Below is a small trained network, with its code and all its weights. Each question gives an input and a class and asks what happens when units are switched off, that is, made to give their printed mean instead of their output.

import numpy as np


def w(rows, s, z=0):
    codes = np.array(rows[::2]) - 128.0
    scale = np.full(codes.shape[1], s)
    scale[-1] = z or s
    return codes * scale


def norm(h):
    return h / np.sqrt((h * h).mean(-1, keepdims=True) + 1e-5)


def f(y):
    return y / 2 * (1 + np.tanh(0.7978845608 * (y + 0.044715 * y**3)))


def log_softmax(a):
    a = a - a.max(-1, keepdims=True)
    return a - np.log(np.exp(a).sum(-1, keepdims=True))


def net(x, mask):
    res = np.array(x, float).reshape(1, 5) / 4 @ E
    u = 0
    for l in range(3):
        y = f(norm(res) @ A[l][:, :-1].T + A[l][:, -1])
        res = res + np.where(mask[u : u + 4], y, B[l][:, -1]) @ B[l][:, :-1]
        u += 4
    return log_softmax(norm(res)[-1] @ U[:, :-1].T + U[:, -1])


A, B = {}, {}
E = w([
[155,170,74,137,1],'x0',
[104,85,109,104,124],'x1',
[101,110,93,107,97],'x2',
[81,118,92,179,207],'x3',
[84,25,135,161,116],'x4',
],0.0038)
A[0] = w([
[194,167,155,116,97,104],'L0N0',
[112,180,132,99,150,177],'L0N1',
[117,130,218,128,254,252],'L0N2',
[222,242,114,163,231,2],'L0N3',
],0.0047,0.0007)
B[0] = w([
[23,97,253,125,46,168],'L0N0',
[104,109,175,172,114,142],'L0N1',
[168,148,69,110,82,251],'L0N2',
[62,140,153,168,239,208],'L0N3',
],0.0066,0.0024)
A[1] = w([
[38,205,193,171,177,33],'L1N0',
[132,75,51,9,137,123],'L1N1',
[115,253,141,143,206,71],'L1N2',
[121,135,226,72,3,7],'L1N3',
],0.0051,0.0012)
B[1] = w([
[207,122,65,111,164,184],'L1N0',
[126,107,142,187,135,188],'L1N1',
[206,142,182,177,168,201],'L1N2',
[71,160,254,89,97,252],'L1N3',
],0.0063,0.0028)
A[2] = w([
[126,3,120,142,150,210],'L2N0',
[105,153,86,131,90,200],'L2N1',
[181,197,123,114,180,141],'L2N2',
[108,94,32,108,170,254],'L2N3',
],0.0082,0.00084)
B[2] = w([
[71,165,57,15,209,253],'L2N0',
[203,86,119,254,173,150],'L2N1',
[175,184,165,225,190,212],'L2N2',
[131,74,165,61,95,235],'L2N3',
],0.0053,0.0035)
U = w([
[137,91,57,214,50,2],'0',
[78,171,201,92,11,222],'1',
[194,196,137,222,204,154],'2',
[50,82,47,29,156,174],'3',
],0.011,0.003)

Each question gives the input, the list of numbers given to net, and the class t.
The units are the neurons (one row each of A and B). Each row of codes is followed by its name. A weight is (code - 128) times the scale printed after its matrix; where a second scale follows, it is the last column's (A, B and U).
mask holds one flag per neuron, layer by layer. A switched-off neuron (its flag False) gives its mean, the last column of its row in B, instead of its output. The means were averaged over made-up inputs and are rounded, as every weight is.
A unit's drop is (log p(t) with every unit on - log p(t) with that unit switched off) / (log p(t) with every unit on - log p(t) with every unit switched off).
most important unit: the unit with the biggest drop
k most important neurons: the k neurons with the biggest drops, biggest first
drop when u is switched off: that unit's drop, to one decimal
input [6,-1,3,3,-3], class 0: most important unit -> L2N1
input [8,0,-1,8,7], class 3: 2 most important neurons -> (L2N0; L0N2)
input [5,2,-6,0,8], class 3: 3 most important neurons -> (L2N0; L0N0; L0N2)
input [-8,-2,-7,-2,4], class 3: 3 most important neurons -> (L2N0; L1N3; L1N2)
input [7,-2,2,4,-2], class 0: 4 most important neurons -> (L2N1; L2N2; L0N3; L1N2)
input [6,7,6,1,-2], class 0: 3 most important neurons -> (L2N1; L0N0; L2N0)
input [3,6,-5,-3,8], class 3: 2 most important neurons -> (L2N0; L0N0)
input [6,8,3,2,-3], class 0: drop when L2N1 is switched off -> 0.6
input [-4,7,4,-4,-6], class 1: drop when L2N0 is switched off -> 0.2
input [-1,-7,6,-2,8], class 3: drop when L0N0 is switched off -> 0.2
